Small tables with named rows and columns. After each table, cells are looked up by row and column.

Table som
|  | sel | basaber | latuno | bamute | zatepi | nenuves | lifatis | kupulog |
|---|---|---|---|---|---|---|---|---|
| nabovel | 7.895 | 6.748 | 6.525 | 5.626 | 7.252 | 6.308 | 5.283 | 8.522 |
| tota | 4.671 | 4.936 | 5.446 | 8.387 | 4.250 | 5.489 | 6.612 | 7.800 |
| gututu | 5.525 | 4.921 | 5.444 | 8.501 | 4.428 | 5.398 | 5.942 | 2.439 |
| nubofas | 7.712 | 6.648 | 6.467 | 5.850 | 7.144 | 6.256 | 5.282 | 5.551 |
| zuger | 7.457 | 5.417 | 5.839 | 8.478 | 5.626 | 5.527 | 4.796 | 6.626 |
| mogop | 8.566 | 6.795 | 6.607 | 5.814 | 7.483 | 6.268 | 4.703 | 6.544 |

What is the zatepi of nubofas in som? 7.144
What is the basaber of mogop in som? 6.795
What is the bamute of zuger in som? 8.478
What is the basaber of tota in som? 4.936
What is the sel of mogop in som? 8.566
What is the zatepi of mogop in som? 7.483
What is the lifatis of zuger in som? 4.796
What is the zatepi of nabovel in som? 7.252
What is the bamute of tota in som? 8.387
What is the kupulog of nabovel in som? 8.522
What is the bamute of gututu in som? 8.501
What is the basaber of nabovel in som? 6.748
What is the latuno of zuger in som? 5.839
What is the kupulog of gututu in som? 2.439
What is the nenuves of zuger in som? 5.527
What is the sel of zuger in som? 7.457
What is the lifatis of nabovel in som? 5.283
What is the nenuves of tota in som? 5.489
What is the sel of nabovel in som? 7.895
What is the kupulog of tota in som? 7.800

tev:
	soson	munimop	febud	muruza	ninese	zad
zok	49	75	88	36	9	19
mazi	48	76	88	35	7	16
gim	47	77	89	35	5	15
kav	49	75	89	35	7	17
demel	50	74	88	37	11	22
bib	50	74	88	36	10	21
fomit	49	75	88	35	8	18
buz	49	74	88	36	10	20
vidag	48	76	89	35	6	16

gim, muruza: 35
demel, febud: 88
vidag, muruza: 35
demel, ninese: 11
fomit, ninese: 8
mazi, febud: 88
buz, muruza: 36
buz, munimop: 74
bib, ninese: 10
demel, muruza: 37
gim, febud: 89
vidag, febud: 89
demel, munimop: 74

Table daz
        rudulu  pes  zun  furo  fip
kasez      135  163  145   133  150
pozif      169  134  136   149  164
vog        130  225  155    42  162
lud        130  111  147   157  158
zelabo     137   99  156   190  141
dofak      195  163   69   143  123
tena       161  155  141   136  143
fuf        143  137  136   138  138
veg         97  146   98   149  145
kop        179  151  158   182  122
sefip      189  156   95   134  143

What is the furo of zelabo in daz? 190
What is the pes of vog in daz? 225
What is the zun of sefip in daz? 95
What is the fip of veg in daz? 145
What is the furo of tena in daz? 136
What is the fip of zelabo in daz? 141
What is the fip of fuf in daz? 138
What is the fip of kop in daz? 122
What is the rudulu of veg in daz? 97
What is the furo of fuf in daz? 138
What is the furo of veg in daz? 149
What is the pes of zelabo in daz? 99
What is the rudulu of tena in daz? 161
What is the pes of kasez in daz? 163
What is the furo of sefip in daz? 134
What is the furo of kasez in daz? 133
What is the zun of vog in daz? 155
What is the furo of kop in daz? 182
What is the pes of veg in daz? 146

lukat.tsv
	nunuben	ris
zeri	0.460	0.687
danena	0.540	0.591
mim	0.430	0.750
gapak	0.436	0.490
zes	0.408	0.856
nav	0.535	0.346
der	0.619	0.261
vud	0.551	0.118

nunuben of mim = 0.430
ris of der = 0.261
ris of mim = 0.750
nunuben of nav = 0.535
nunuben of gapak = 0.436
ris of danena = 0.591
nunuben of danena = 0.540
ris of zes = 0.856
ris of nav = 0.346
nunuben of zeri = 0.460
nunuben of vud = 0.551
nunuben of zes = 0.408
ris of vud = 0.118
ris of zeri = 0.687
ris of gapak = 0.490
Row with the largest ris: zes

Table tovesa
,mivo,rovareg,dosad,sul,dad,dinogak,degural,tilu
mokad,128,72,196,139,53,18,198,74
vegod,20,190,60,115,123,96,205,39
vus,26,21,162,66,206,95,32,57

vegod, mivo => 20
mokad, dosad => 196
vus, dinogak => 95
mokad, dad => 53
vus, degural => 32
vus, rovareg => 21
vegod, sul => 115
vegod, rovareg => 190
vegod, dad => 123
vegod, dosad => 60
vus, dad => 206
mokad, tilu => 74
mokad, mivo => 128
vegod, dinogak => 96
vus, tilu => 57
vegod, degural => 205
mokad, degural => 198
mokad, sul => 139
vus, dosad => 162

bar.tsv
	vel	mim	vut	pekud
nuladev	44	38	85	24
finon	26	58	26	39
koraka	35	26	34	36
bur	50	81	75	61
sen	37	71	28	53
tem	53	25	84	33
gitugez	32	76	40	68
deg	49	90	65	84
tebe	83	35	26	78
dufo	25	46	35	69

pekud of tebe = 78
mim of tebe = 35
vut of finon = 26
pekud of bur = 61
vel of tem = 53
vut of bur = 75
vel of dufo = 25
mim of deg = 90
pekud of tem = 33
vut of sen = 28
mim of sen = 71
mim of bur = 81
pekud of deg = 84
vel of gitugez = 32
vel of tebe = 83
vel of finon = 26
vut of koraka = 34
vut of deg = 65
Which row has the largest mim? deg

